Here is a tiny trained network, its code and every weight. The questions are about switching its units off for an input and a class, where a switched-off unit gives its printed mean instead of its output.

import numpy as np


def w(rows, s, z=0):
    codes = np.array(rows[::2]) - 128.0
    scale = np.full(codes.shape[1], s)
    scale[-1] = z or s
    return codes * scale


def f(y):
    return np.maximum(y, 0)


def log_softmax(a):
    a = a - a.max(-1, keepdims=True)
    return a - np.log(np.exp(a).sum(-1, keepdims=True))


def net(x, mask):
    res = np.array(x, float).reshape(1, 8) / 4 @ E
    y = f(res @ A[0][:, :-1].T + A[0][:, -1])
    res = res + np.where(mask, y, B[0][:, -1]) @ B[0][:, :-1]
    return log_softmax(res[-1] @ U[:, :-1].T + U[:, -1])


A, B = {}, {}
E = w([
[111,115,149,129,140,133,113,133,158,137,127,114],'x0',
[76,155,189,105,143,152,110,224,49,218,102,182],'x1',
[106,140,145,142,107,121,119,118,121,116,153,131],'x2',
[90,163,109,50,34,215,92,106,156,107,57,167],'x3',
[163,146,2,137,129,127,63,176,162,181,200,153],'x4',
[118,122,132,127,122,130,131,130,129,126,139,134],'x5',
[150,133,143,117,130,156,128,128,121,133,147,119],'x6',
[148,126,126,106,150,130,132,134,143,146,108,114],'x7',
],0.011)
A[0] = w([
[119,151,138,145,163,118,84,180,68,188,142,149,28],'n1',
[77,136,198,84,57,160,132,141,80,143,31,165,96],'n2',
[132,100,226,145,138,93,223,73,128,77,101,69,59],'n3',
[178,149,63,175,138,96,112,138,185,101,190,80,107],'n4',
[161,110,95,120,76,125,146,6,222,41,111,57,107],'n5',
[118,175,168,128,127,146,156,168,123,104,87,152,93],'n6',
[147,95,184,186,219,33,188,165,29,160,182,85,102],'n7',
[142,139,81,72,37,167,50,105,178,107,95,130,4],'n8',
[166,88,46,149,167,75,126,124,163,118,234,81,133],'n9',
[158,163,39,135,110,155,1,178,165,203,166,180,51],'n10',
],0.0076,0.011)
B[0] = w([
[218,85,61,199,65,24,189,104,201,155,169,215,162],'n1',
[155,219,197,167,194,193,60,93,117,35,110,109,229],'n2',
[175,44,85,141,40,87,139,165,185,204,147,197,198],'n3',
[210,131,147,205,180,124,116,89,168,82,112,122,201],'n4',
[54,139,135,83,1,167,186,235,134,161,130,43,251],'n5',
[152,99,175,86,146,135,94,124,87,99,112,130,159],'n6',
[66,150,107,99,55,132,197,236,85,144,123,75,233],'n7',
[181,71,86,138,78,49,159,117,144,189,189,239,181],'n8',
[191,137,109,149,226,105,77,41,189,82,122,186,228],'n9',
[56,135,111,87,18,176,212,167,118,157,95,63,224],'n10',
],0.0078,0.013)
U = w([
[166,82,112,142,89,107,157,160,143,171,180,175,253],'0',
[53,148,139,106,92,187,158,200,68,126,109,69,29],'1',
[200,137,147,166,254,141,26,33,119,65,140,169,75],'2',
],0.0087,0.0017)

Each question gives the input, the list of numbers given to net, and the class t.
The units are the neurons (one row each of A and B). Each row of codes is followed by its name. A weight is (code - 128) times the scale printed after its matrix; where a second scale follows, it is the last column's (A, B and U).
mask holds one flag per neuron, in row order. A switched-off neuron (its flag False) gives its mean, the last column of its row in B, instead of its output. The means were averaged over made-up inputs and are rounded, as every weight is.
A unit's drop is (log p(t) with every unit on - log p(t) with that unit switched off) / (log p(t) with every unit on - log p(t) with every unit switched off).
The circuit of an input: a set's keep is (log p(t) with only the set's units on - log p(t) with every unit switched off) / (log p(t) with every unit on - log p(t) with every unit switched off). Starting from all 10 units, units are removed one at a time, each time the one whose removal leaves the highest keep (on an exact tie, the one counted first), for as long as the keep stays at least 0.8.
units of the circuit, in order: the units of the circuit, biggest drop first
most important unit: the unit with the biggest drop
top k neurons: the k neurons with the biggest drops, biggest first
drop when u is switched off: that unit's drop, to one decimal
input [0,2,-4,1,6,2,6,-3], class 1: most important unit	n10
input [-3,1,-4,1,5,-4,-8,-7], class 1: top 4 neurons	[n10 n3 n8 n1]
input [-3,0,6,-6,6,5,0,-4], class 2: top 3 neurons	[n9 n5 n4]
input [-5,2,-4,-5,0,3,-6,-3], class 1: top 2 neurons	[n7 n3]
input [4,3,-1,5,0,-5,-2,-2], class 2: units of the circuit, in order	[n5 n7]
input [-2,4,4,2,-6,8,2,6], class 2: top 2 neurons	[n5 n2]
input [4,-6,5,0,7,-7,-1,-5], class 2: top 2 neurons	[n9 n4]
input [0,8,-4,4,-3,-3,3,1], class 2: top 2 neurons	[n2 n5]
input [6,0,0,0,-4,-3,-7,-1], class 0: top 2 neurons	[n10 n5]
input [-8,-7,2,-5,4,4,-2,1], class 2: drop when n9 is switched off	0.5
input [1,-6,-1,-1,2,0,8,8], class 2: drop when n3 is switched off	0.0
input [7,3,8,5,-1,6,-7,-1], class 2: drop when n7 is switched off	0.2
input [-8,2,4,1,-4,3,1,8], class 2: drop when n7 is switched off	0.3
input [1,-5,2,-4,2,-8,5,-7], class 2: units of the circuit, in order	[n9]
